Below is a small trained network, with its code and all its weights. Each question gives an input and a class and asks what happens when units are switched off, that is, made to give their printed mean instead of their output.

import numpy as np


def w(rows, s, z=0):
    codes = np.array(rows[::2]) - 128.0
    scale = np.full(codes.shape[1], s)
    scale[-1] = z or s
    return codes * scale


def norm(h):
    return h / np.sqrt((h * h).mean(-1, keepdims=True) + 1e-5)


def f(y):
    return np.maximum(y, 0)


def log_softmax(a):
    a = a - a.max(-1, keepdims=True)
    return a - np.log(np.exp(a).sum(-1, keepdims=True))


def net(x, mask):
    res = np.array(x, float).reshape(1, 3) / 4 @ E
    u = 0
    for l in range(3):
        y = f(norm(res) @ A[l][:, :-1].T + A[l][:, -1])
        res = res + np.where(mask[u : u + 7], y, B[l][:, -1]) @ B[l][:, :-1]
        u += 7
    return log_softmax(norm(res)[-1] @ U[:, :-1].T + U[:, -1])


A, B = {}, {}
E = w([
[5,228,99],'x0',
[3,32,121],'x1',
[186,85,49],'x2',
],0.0042)
A[0] = w([
[92,195,84,22],'0.n1',
[133,67,1,2],'0.n2',
[212,147,79,8],'0.n3',
[79,213,151,106],'0.n4',
[87,77,187,75],'0.n5',
[44,208,223,58],'0.n6',
[136,129,228,17],'0.n7',
],0.0079,0.0025)
B[0] = w([
[94,182,136,191],'0.n1',
[128,88,112,204],'0.n2',
[228,115,211,209],'0.n3',
[178,163,58,237],'0.n4',
[90,92,176,199],'0.n5',
[124,126,162,252],'0.n6',
[138,140,248,168],'0.n7',
],0.011,0.0031)
A[1] = w([
[95,19,113,83],'1.n1',
[227,57,97,78],'1.n2',
[111,35,114,104],'1.n3',
[165,153,192,46],'1.n4',
[109,94,2,2],'1.n5',
[246,206,125,177],'1.n6',
[76,210,49,109],'1.n7',
],0.0087,0.002)
B[1] = w([
[83,69,89,187],'1.n1',
[166,138,135,201],'1.n2',
[39,114,111,179],'1.n3',
[148,69,255,174],'1.n4',
[254,129,96,154],'1.n5',
[144,42,163,254],'1.n6',
[96,225,150,192],'1.n7',
],0.0079,0.0062)
A[2] = w([
[185,106,91,143],'2.n1',
[166,49,143,126],'2.n2',
[91,158,103,2],'2.n3',
[188,105,99,96],'2.n4',
[127,200,173,142],'2.n5',
[107,249,98,152],'2.n6',
[129,87,164,138],'2.n7',
],0.012,0.0036)
B[2] = w([
[178,147,109,183],'2.n1',
[92,163,106,253],'2.n2',
[125,152,142,141],'2.n3',
[143,131,99,176],'2.n4',
[103,161,141,207],'2.n5',
[119,249,77,232],'2.n6',
[111,131,118,212],'2.n7',
],0.016,0.0059)
U = w([
[18,56,100,177],'0',
[219,100,143,154],'1',
[92,130,208,131],'2',
[143,91,7,110],'3',
[73,231,85,171],'4',
[110,121,96,2],'5',
],0.019,0.0089)

Each question gives the input, the list of numbers given to net, and the class t.
The units are the neurons (one row each of A and B). Each row of codes is followed by its name. A weight is (code - 128) times the scale printed after its matrix; where a second scale follows, it is the last column's (A, B and U).
mask holds one flag per neuron, layer by layer. A switched-off neuron (its flag False) gives its mean, the last column of its row in B, instead of its output. The means were averaged over made-up inputs and are rounded, as every weight is.
A unit's drop is (log p(t) with every unit on - log p(t) with that unit switched off) / (log p(t) with every unit on - log p(t) with every unit switched off).
The circuit of an input: a set's keep is (log p(t) with only the set's units on - log p(t) with every unit switched off) / (log p(t) with every unit on - log p(t) with every unit switched off). Starting from the 12 units with the biggest drops (on a tie, the unit counted first), units are removed one at a time, each time the one whose removal leaves the highest keep (on an exact tie, the one counted first), for as long as the keep stays at least 0.8.
units of the circuit, in order: the units of the circuit, biggest drop first
top k neurons: the k neurons with the biggest drops, biggest first
k most important neurons of layer l: the k neurons of layer l with the biggest drops, biggest first
drop when u is switched off: that unit's drop, to one decimal
input [-8,3,1], class 0: top 2 neurons : (0.n4; 1.n3)
input [-3,0,-1], class 2: units of the circuit, in order : (2.n6)
input [4,5,7], class 3: units of the circuit, in order : (1.n5; 2.n6)
input [2,-1,-8], class 2: top 2 neurons : (0.n6; 0.n7)
input [-6,-7,-7], class 2: top 4 neurons : (0.n7; 0.n4; 1.n4; 1.n5)
input [2,-1,5], class 3: top 4 neurons : (0.n2; 0.n7; 2.n2; 0.n6)
input [1,-2,-3], class 2: units of the circuit, in order : (2.n6; 1.n4)
input [-2,0,-3], class 2: top 2 neurons : (0.n7; 2.n6)
input [2,4,-2], class 0: top 2 neurons : (0.n5; 2.n6)
input [-2,4,-7], class 2: 3 most important neurons of layer 0 : (0.n7; 0.n6; 0.n2)
input [-2,0,2], class 3: 2 most important neurons of layer 0 : (0.n2; 0.n7)
input [-3,-2,-3], class 2: 2 most important neurons of layer 0 : (0.n7; 0.n4)
input [-6,-4,-3], class 1: drop when 1.n7 is switched off : 0.1
input [1,7,7], class 3: units of the circuit, in order : (1.n5)
input [-2,8,-8], class 0: drop when 2.n6 is switched off : 0.1
input [-2,5,7], class 3: drop when 1.n5 is switched off : 0.8
input [2,8,-6], class 0: drop when 2.n6 is switched off : 0.2
